Here is a tiny trained network, its code and every weight. The questions are about switching its units off for an input and a class, where a switched-off unit gives its printed mean instead of its output.

import numpy as np


def w(rows, s, z=0):
    codes = np.array(rows[::2]) - 128.0
    scale = np.full(codes.shape[1], s)
    scale[-1] = z or s
    return codes * scale


def f(y):
    return y / 2 * (1 + np.tanh(0.7978845608 * (y + 0.044715 * y**3)))


def log_softmax(a):
    a = a - a.max(-1, keepdims=True)
    return a - np.log(np.exp(a).sum(-1, keepdims=True))


def net(x, mask):
    res = np.array(x, float).reshape(1, 3) / 4 @ E
    y = f(res @ A[0][:, :-1].T + A[0][:, -1])
    res = res + np.where(mask, y, B[0][:, -1]) @ B[0][:, :-1]
    return log_softmax(res[-1] @ U[:, :-1].T + U[:, -1])


A, B = {}, {}
E = w([
[53,124,254],'x0',
[229,92,181],'x1',
[76,12,122],'x2',
],0.011)
A[0] = w([
[78,31,80,105],'N0',
[110,48,137,12],'N1',
[207,82,172,77],'N2',
[137,244,136,111],'N3',
[171,119,80,71],'N4',
[36,183,125,85],'N5',
[194,104,162,73],'N6',
[131,147,121,237],'N7',
[189,92,2,103],'N8',
[147,123,73,210],'N9',
[144,208,133,69],'N10',
[183,143,75,109],'N11',
[150,95,241,90],'N12',
[12,203,51,1],'N13',
[213,115,200,76],'N14',
[96,29,153,97],'N15',
[147,210,154,51],'N16',
[120,219,203,138],'N17',
[193,120,147,33],'N18',
[84,81,177,213],'N19',
[101,90,101,188],'N20',
],0.014,0.0063)
B[0] = w([
[254,117,107,229],'N0',
[217,153,60,169],'N1',
[32,91,10,184],'N2',
[235,75,124,204],'N3',
[108,244,103,169],'N4',
[50,170,47,196],'N5',
[16,58,43,166],'N6',
[111,98,200,172],'N7',
[137,239,163,253],'N8',
[114,184,225,198],'N9',
[221,73,68,169],'N10',
[130,205,122,192],'N11',
[81,199,110,213],'N12',
[28,89,2,213],'N13',
[50,104,41,193],'N14',
[218,177,97,218],'N15',
[233,84,68,170],'N16',
[202,240,173,211],'N17',
[88,130,50,151],'N18',
[183,243,172,237],'N19',
[137,28,178,188],'N20',
],0.0084,0.012)
U = w([
[252,44,61,119],'0',
[65,58,20,104],'1',
[136,158,135,91],'2',
[147,110,148,198],'3',
[76,26,168,3],'4',
],0.014,0.0071)

Each question gives the input, the list of numbers given to net, and the class t.
The units are the neurons (one row each of A and B). Each row of codes is followed by its name. A weight is (code - 128) times the scale printed after its matrix; where a second scale follows, it is the last column's (A, B and U).
mask holds one flag per neuron, in row order. A switched-off neuron (its flag False) gives its mean, the last column of its row in B, instead of its output. The means were averaged over made-up inputs and are rounded, as every weight is.
A unit's drop is (log p(t) with every unit on - log p(t) with that unit switched off) / (log p(t) with every unit on - log p(t) with every unit switched off).
The circuit of an input: a set's keep is (log p(t) with only the set's units on - log p(t) with every unit switched off) / (log p(t) with every unit on - log p(t) with every unit switched off). Starting from the 12 units with the biggest drops (on a tie, the unit counted first), units are removed one at a time, each time the one whose removal leaves the highest keep (on an exact tie, the one counted first), for as long as the keep stays at least 0.8.
circuit, biggest first: the units of the circuit, biggest drop first
unit that matters most: the unit with the biggest drop
k most important neurons: the k neurons with the biggest drops, biggest first
drop when u is switched off: that unit's drop, to one decimal
input [-6,-8,-7], class 1: circuit, biggest first => (N13)
input [3,-3,-4], class 0: circuit, biggest first => (N3 N8)
input [-5,6,4], class 1: circuit, biggest first => (N2 N6)
input [5,-5,0], class 1: 2 most important neurons => (N13 N5)
input [-2,-5,-4], class 1: 2 most important neurons => (N13 N0)
input [-7,-6,6], class 2: 3 most important neurons => (N8 N9 N3)
input [5,5,-1], class 1: 2 most important neurons => (N14 N2)
input [6,3,7], class 0: 3 most important neurons => (N1 N15 N0)
input [8,-8,0], class 1: 4 most important neurons => (N13 N5 N8 N9)
input [-8,2,6], class 2: 3 most important neurons => (N8 N9 N4)
input [-4,7,6], class 1: 2 most important neurons => (N2 N6)
input [1,2,-2], class 3: 3 most important neurons => (N0 N13 N15)
input [5,0,-6], class 0: 2 most important neurons => (N3 N16)
input [-3,-5,6], class 0: unit that matters most => N0
input [-5,-4,2], class 2: 2 most important neurons => (N8 N9)
input [-8,6,-3], class 2: drop when N8 is switched off => 0.7
input [-4,-8,8], class 0: drop when N2 is switched off => 0.1
input [-8,6,3], class 2: drop when N8 is switched off => 0.7
input [6,-5,8], class 0: drop when N0 is switched off => 0.2
input [-1,1,2], class 3: unit that matters most => N3
